Here is a tiny trained network, its code and every weight. The questions are about switching its units off for an input and a class, where a switched-off unit gives its printed mean instead of its output.

import numpy as np


def w(rows, s, z=0):
    codes = np.array(rows[::2]) - 128.0
    scale = np.full(codes.shape[1], s)
    scale[-1] = z or s
    return codes * scale


def norm(h):
    return h / np.sqrt((h * h).mean(-1, keepdims=True) + 1e-5)


def f(y):
    return np.maximum(y, 0)


def log_softmax(a):
    a = a - a.max(-1, keepdims=True)
    return a - np.log(np.exp(a).sum(-1, keepdims=True))


def net(x, mask):
    res = np.array(x, float).reshape(1, 5) / 4 @ E
    u = 0
    for l in range(2):
        y = f(norm(res) @ A[l][:, :-1].T + A[l][:, -1])
        res = res + np.where(mask[u : u + 15], y, B[l][:, -1]) @ B[l][:, :-1]
        u += 15
    return log_softmax(norm(res)[-1] @ U[:, :-1].T + U[:, -1])


A, B = {}, {}
E = w([
[59,146,211,127,178,147,2,119,139,111,92],'x0',
[127,170,147,129,22,127,125,115,85,137,112],'x1',
[170,99,96,134,71,64,162,71,99,113,52],'x2',
[109,103,143,149,163,161,95,137,110,153,140],'x3',
[152,93,181,135,75,104,91,85,213,167,77],'x4',
],0.008)
A[0] = w([
[97,136,132,83,246,170,101,94,127,93,49,43],'L0N1',
[144,74,104,134,192,115,193,177,151,159,115,162],'L0N2',
[119,132,103,102,206,142,9,146,65,105,107,125],'L0N3',
[164,17,83,124,72,125,56,119,145,140,63,150],'L0N4',
[181,163,196,88,43,113,106,131,73,87,106,93],'L0N5',
[53,181,145,113,188,79,87,89,130,97,124,51],'L0N6',
[127,167,147,82,105,194,83,100,11,119,143,87],'L0N7',
[67,151,156,78,144,182,142,194,144,159,90,10],'L0N8',
[117,119,171,142,125,216,193,183,253,187,174,64],'L0N9',
[110,181,168,154,91,162,94,221,123,129,157,143],'L0N10',
[196,178,197,90,86,188,109,137,61,83,121,84],'L0N11',
[81,129,182,122,147,126,101,151,105,189,179,7],'L0N12',
[140,88,115,114,197,226,117,199,123,144,187,88],'L0N13',
[143,112,135,108,124,145,146,181,40,141,132,10],'L0N14',
[180,176,145,98,86,72,206,218,134,152,215,65],'L0N15',
],0.0059,0.0019)
B[0] = w([
[144,131,206,162,128,78,179,77,62,73,162,219],'L0N1',
[90,114,153,210,82,114,156,90,176,165,135,222],'L0N2',
[153,109,140,113,84,103,109,78,181,62,164,242],'L0N3',
[145,119,131,163,157,144,163,156,160,182,68,223],'L0N4',
[89,149,159,236,110,137,179,132,123,185,148,207],'L0N5',
[133,134,158,151,163,85,168,94,1,73,162,202],'L0N6',
[92,116,36,111,136,183,170,84,146,170,133,208],'L0N7',
[139,93,122,107,169,136,66,96,58,129,62,175],'L0N8',
[126,128,73,45,186,149,85,136,108,178,149,225],'L0N9',
[185,136,100,78,126,157,149,139,80,178,77,216],'L0N10',
[79,112,42,100,93,160,170,111,180,151,126,186],'L0N11',
[172,121,107,100,126,80,77,160,104,109,183,187],'L0N12',
[209,171,132,97,56,123,95,144,112,149,70,255],'L0N13',
[73,53,93,168,118,156,156,162,127,104,184,169],'L0N14',
[80,170,123,126,154,158,111,101,145,82,187,225],'L0N15',
],0.0063,0.0051)
A[1] = w([
[123,134,165,135,140,157,73,89,203,234,116,138],'L1N1',
[81,135,187,115,204,96,36,84,127,76,145,98],'L1N2',
[124,93,178,115,90,113,144,166,102,164,33,130],'L1N3',
[83,187,73,128,141,139,128,191,79,81,155,118],'L1N4',
[171,59,82,183,175,102,112,120,133,140,54,253],'L1N5',
[123,125,112,205,97,43,159,118,69,171,66,127],'L1N6',
[219,100,85,137,159,117,93,10,177,109,92,191],'L1N7',
[149,161,158,86,98,167,59,198,189,113,184,76],'L1N8',
[191,95,166,198,109,65,121,147,193,147,46,112],'L1N9',
[147,100,112,105,177,83,161,117,200,148,111,68],'L1N10',
[84,110,198,144,194,125,91,87,113,18,129,168],'L1N11',
[217,171,158,157,109,103,116,140,192,176,80,119],'L1N12',
[71,109,174,110,142,124,147,111,237,197,168,109],'L1N13',
[121,134,163,167,36,93,207,46,148,111,64,165],'L1N14',
[120,254,114,202,67,171,210,120,113,54,189,222],'L1N15',
],0.0068,0.0026)
B[1] = w([
[113,129,50,144,117,116,213,124,133,73,148,201],'L1N1',
[143,21,155,92,66,41,202,79,71,77,101,200],'L1N2',
[135,203,135,184,205,130,154,168,202,151,114,170],'L1N3',
[108,87,152,225,85,193,171,153,240,97,35,188],'L1N4',
[97,44,221,165,88,213,170,76,86,21,130,198],'L1N5',
[148,205,197,101,186,102,73,116,126,133,53,207],'L1N6',
[123,136,121,91,84,186,145,149,110,73,186,208],'L1N7',
[173,156,145,126,105,135,161,116,42,144,79,163],'L1N8',
[93,140,165,121,179,253,131,145,95,39,50,204],'L1N9',
[14,77,23,171,32,220,114,118,185,200,152,164],'L1N10',
[232,75,200,56,79,19,187,138,144,162,167,202],'L1N11',
[25,107,167,168,162,227,190,148,99,16,94,184],'L1N12',
[66,101,104,206,43,170,165,65,178,118,138,172],'L1N13',
[155,190,138,144,239,84,52,217,88,196,136,245],'L1N14',
[92,49,121,91,111,96,56,84,225,163,188,254],'L1N15',
],0.0057,0.0082)
U = w([
[192,43,251,69,110,90,155,88,64,68,152,140],'0',
[97,172,204,209,177,162,180,137,149,116,27,142],'1',
[37,94,75,155,47,189,182,93,176,144,194,151],'2',
[129,220,158,120,139,14,75,99,130,223,126,129],'3',
[191,100,93,108,166,68,138,163,204,130,176,114],'4',
[134,159,118,93,123,89,73,197,125,77,117,6],'5',
[214,193,91,39,140,191,75,192,69,174,145,117],'6',
],0.012,0.013)

Each question gives the input, the list of numbers given to net, and the class t.
The units are the neurons (one row each of A and B). Each row of codes is followed by its name. A weight is (code - 128) times the scale printed after its matrix; where a second scale follows, it is the last column's (A, B and U).
mask holds one flag per neuron, layer by layer. A switched-off neuron (its flag False) gives its mean, the last column of its row in B, instead of its output. The means were averaged over made-up inputs and are rounded, as every weight is.
A unit's drop is (log p(t) with every unit on - log p(t) with that unit switched off) / (log p(t) with every unit on - log p(t) with every unit switched off).
The circuit of an input: a set's keep is (log p(t) with only the set's units on - log p(t) with every unit switched off) / (log p(t) with every unit on - log p(t) with every unit switched off). Starting from the 12 units with the biggest drops (on a tie, the unit counted first), units are removed one at a time, each time the one whose removal leaves the highest keep (on an exact tie, the one counted first), for as long as the keep stays at least 0.8.
circuit, biggest first: the units of the circuit, biggest drop first
k most important neurons: the k neurons with the biggest drops, biggest first
k most important neurons of layer l: the k neurons of layer l with the biggest drops, biggest first
drop of u: that unit's drop, to one decimal
input [3,2,-7,5,2], class 6: 3 most important neurons of layer 0 -> [L0N10; L0N13; L0N9]
input [-7,4,-6,7,5], class 6: circuit, biggest first -> [L0N9; L1N15]
input [-1,-3,-6,8,-2], class 6: circuit, biggest first -> [L0N13]
input [-1,-7,-6,-1,-1], class 0: circuit, biggest first -> [L0N1; L0N7; L1N2]
input [-6,7,5,-4,2], class 3: 4 most important neurons -> [L1N14; L1N15; L0N15; L1N4]
input [5,7,6,-4,-8], class 3: circuit, biggest first -> [L1N14; L1N5]
input [-2,-8,-6,6,1], class 0: 2 most important neurons of layer 1 -> [L1N8; L1N14]
input [1,8,5,1,-5], class 2: 3 most important neurons -> [L0N7; L0N11; L0N14]
input [0,-6,1,-7,-5], class 4: 2 most important neurons of layer 0 -> [L0N9; L0N2]
input [2,1,-8,-1,-2], class 6: 2 most important neurons -> [L0N10; L0N13]
input [-1,0,8,-8,-4], class 3: 2 most important neurons of layer 1 -> [L1N14; L1N15]
input [0,-6,-1,1,2], class 2: 3 most important neurons -> [L0N2; L0N9; L1N10]
input [8,5,5,1,-4], class 3: 2 most important neurons -> [L0N5; L1N14]
input [1,-6,1,0,7], class 2: circuit, biggest first -> [L1N10]
input [-3,2,7,-7,-7], class 3: 2 most important neurons of layer 1 -> [L1N14; L1N6]
input [-4,3,0,8,4], class 1: drop of L0N4 -> 0.2
input [-3,4,2,-7,2], class 3: drop of L1N14 -> 0.3
input [7,-2,-4,4,-8], class 0: drop of L1N10 -> 0.0
